Below is a small trained network, with its code and all its weights. Each question gives an input and a class and asks what happens when units are switched off, that is, made to give their printed mean instead of their output.

import numpy as np


def w(rows, s, z=0):
    codes = np.array(rows[::2]) - 128.0
    scale = np.full(codes.shape[1], s)
    scale[-1] = z or s
    return codes * scale


def f(y):
    return y / 2 * (1 + np.tanh(0.7978845608 * (y + 0.044715 * y**3)))


def log_softmax(a):
    a = a - a.max(-1, keepdims=True)
    return a - np.log(np.exp(a).sum(-1, keepdims=True))


def net(x, mask):
    res = np.array(x, float).reshape(1, 5) / 4 @ E
    y = f(res @ A[0][:, :-1].T + A[0][:, -1])
    res = res + np.where(mask, y, B[0][:, -1]) @ B[0][:, :-1]
    return log_softmax(res[-1] @ U[:, :-1].T + U[:, -1])


A, B = {}, {}
E = w([
[125,130,134,120,127,123,128],'x0',
[80,198,48,91,68,111,198],'x1',
[70,79,132,215,104,29,183],'x2',
[56,96,125,134,37,164,54],'x3',
[255,90,82,113,55,84,111],'x4',
],0.008)
A[0] = w([
[187,103,89,82,73,82,129,95],'neuron 0',
[78,64,134,254,104,40,159,80],'neuron 1',
[165,196,157,144,164,84,227,129],'neuron 2',
[62,143,159,96,164,138,130,123],'neuron 3',
[120,143,131,122,118,132,124,255],'neuron 4',
[37,122,111,108,27,139,58,141],'neuron 5',
[95,206,37,85,84,88,167,38],'neuron 6',
[167,164,131,86,214,79,192,64],'neuron 7',
[64,149,170,134,171,147,132,66],'neuron 8',
[41,126,174,169,168,134,184,126],'neuron 9',
[110,153,34,117,65,124,187,146],'neuron 10',
[86,102,121,210,106,37,196,79],'neuron 11',
[212,45,130,141,55,59,115,119],'neuron 12',
[202,19,198,201,179,124,61,73],'neuron 13',
[70,155,150,154,167,164,135,65],'neuron 14',
[79,79,144,140,28,180,85,55],'neuron 15',
[146,178,111,56,137,227,89,65],'neuron 16',
],0.0087,0.0094)
B[0] = w([
[102,215,48,209,112,206,109,187],'neuron 0',
[195,157,187,26,52,128,92,217],'neuron 1',
[169,50,65,103,211,92,109,205],'neuron 2',
[168,155,59,179,101,179,116,165],'neuron 3',
[135,68,166,147,102,183,248,254],'neuron 4',
[213,47,62,127,214,73,117,215],'neuron 5',
[16,136,129,74,199,171,29,178],'neuron 6',
[176,96,62,115,160,73,33,174],'neuron 7',
[123,194,26,154,111,162,95,154],'neuron 8',
[159,168,73,161,105,218,148,203],'neuron 9',
[49,87,185,88,155,195,107,218],'neuron 10',
[193,194,190,40,92,122,119,203],'neuron 11',
[113,192,48,203,100,204,150,219],'neuron 12',
[6,132,122,16,176,187,67,226],'neuron 13',
[147,178,54,153,121,175,72,149],'neuron 14',
[191,125,51,102,252,44,76,161],'neuron 15',
[188,208,229,38,2,40,140,189],'neuron 16',
],0.0082)
U = w([
[185,197,183,64,58,100,131,101],'0',
[123,204,66,192,92,168,131,100],'1',
[4,109,144,69,147,142,108,98],'2',
[192,60,80,120,168,62,120,86],'3',
[131,102,140,132,102,136,162,251],'4',
[98,56,211,215,86,94,205,138],'5',
[61,178,161,197,98,23,122,91],'6',
],0.013,0.018)

Each question gives the input, the list of numbers given to net, and the class t.
The units are the neurons (one row each of A and B). Each row of codes is followed by its name. A weight is (code - 128) times the scale printed after its matrix; where a second scale follows, it is the last column's (A, B and U).
mask holds one flag per neuron, in row order. A switched-off neuron (its flag False) gives its mean, the last column of its row in B, instead of its output. The means were averaged over made-up inputs and are rounded, as every weight is.
A unit's drop is (log p(t) with every unit on - log p(t) with that unit switched off) / (log p(t) with every unit on - log p(t) with every unit switched off).
The circuit of an input: a set's keep is (log p(t) with only the set's units on - log p(t) with every unit switched off) / (log p(t) with every unit on - log p(t) with every unit switched off). Starting from the 12 units with the biggest drops (on a tie, the unit counted first), units are removed one at a time, each time the one whose removal leaves the highest keep (on an exact tie, the one counted first), for as long as the keep stays at least 0.8.
units of the circuit, in order: the units of the circuit, biggest drop first
most important unit: the unit with the biggest drop
top k neurons: the k neurons with the biggest drops, biggest first
drop of u: that unit's drop, to one decimal
input [8,0,2,-8,-5], class 3: units of the circuit, in order => (neuron 2)
input [0,-1,-3,-4,1], class 3: top 2 neurons => (neuron 10; neuron 12)
input [-5,6,4,-6,5], class 2: units of the circuit, in order => (neuron 10; neuron 6)
input [6,-6,6,-7,7], class 1: top 2 neurons => (neuron 12; neuron 0)
input [1,-5,2,-8,-6], class 3: top 3 neurons => (neuron 2; neuron 7; neuron 12)
input [-5,-4,-1,-7,-2], class 3: units of the circuit, in order => (neuron 7; neuron 2)
input [-5,-7,7,6,-1], class 0: top 3 neurons => (neuron 1; neuron 11; neuron 10)
input [3,0,-1,6,5], class 3: top 3 neurons => (neuron 5; neuron 15; neuron 9)
input [4,3,1,-8,5], class 3: top 2 neurons => (neuron 2; neuron 7)
input [-1,2,7,-1,7], class 0: top 3 neurons => (neuron 1; neuron 11; neuron 9)
input [-7,-5,8,-8,-8], class 0: top 2 neurons => (neuron 1; neuron 11)
input [0,-8,0,-8,-8], class 1: top 3 neurons => (neuron 9; neuron 8; neuron 3)
input [-5,6,-1,8,2], class 3: top 2 neurons => (neuron 5; neuron 15)
input [-1,2,2,2,0], class 5: most important unit => neuron 13
input [-6,-3,8,-4,-1], class 0: top 2 neurons => (neuron 1; neuron 11)
input [2,5,-1,-2,-1], class 2: units of the circuit, in order => (neuron 6; neuron 10)
input [-1,7,4,-8,-2], class 3: top 3 neurons => (neuron 2; neuron 7; neuron 13)
input [7,-1,-6,0,-7], class 1: top 3 neurons => (neuron 3; neuron 1; neuron 8)
input [-3,-2,8,-3,7], class 0: drop of neuron 11 => 0.6
input [-2,-5,6,1,-2], class 0: units of the circuit, in order => (neuron 1)
input [1,6,-4,-1,-7], class 1: drop of neuron 3 => 0.5
input [-2,2,2,-7,-2], class 3: drop of neuron 7 => 0.1
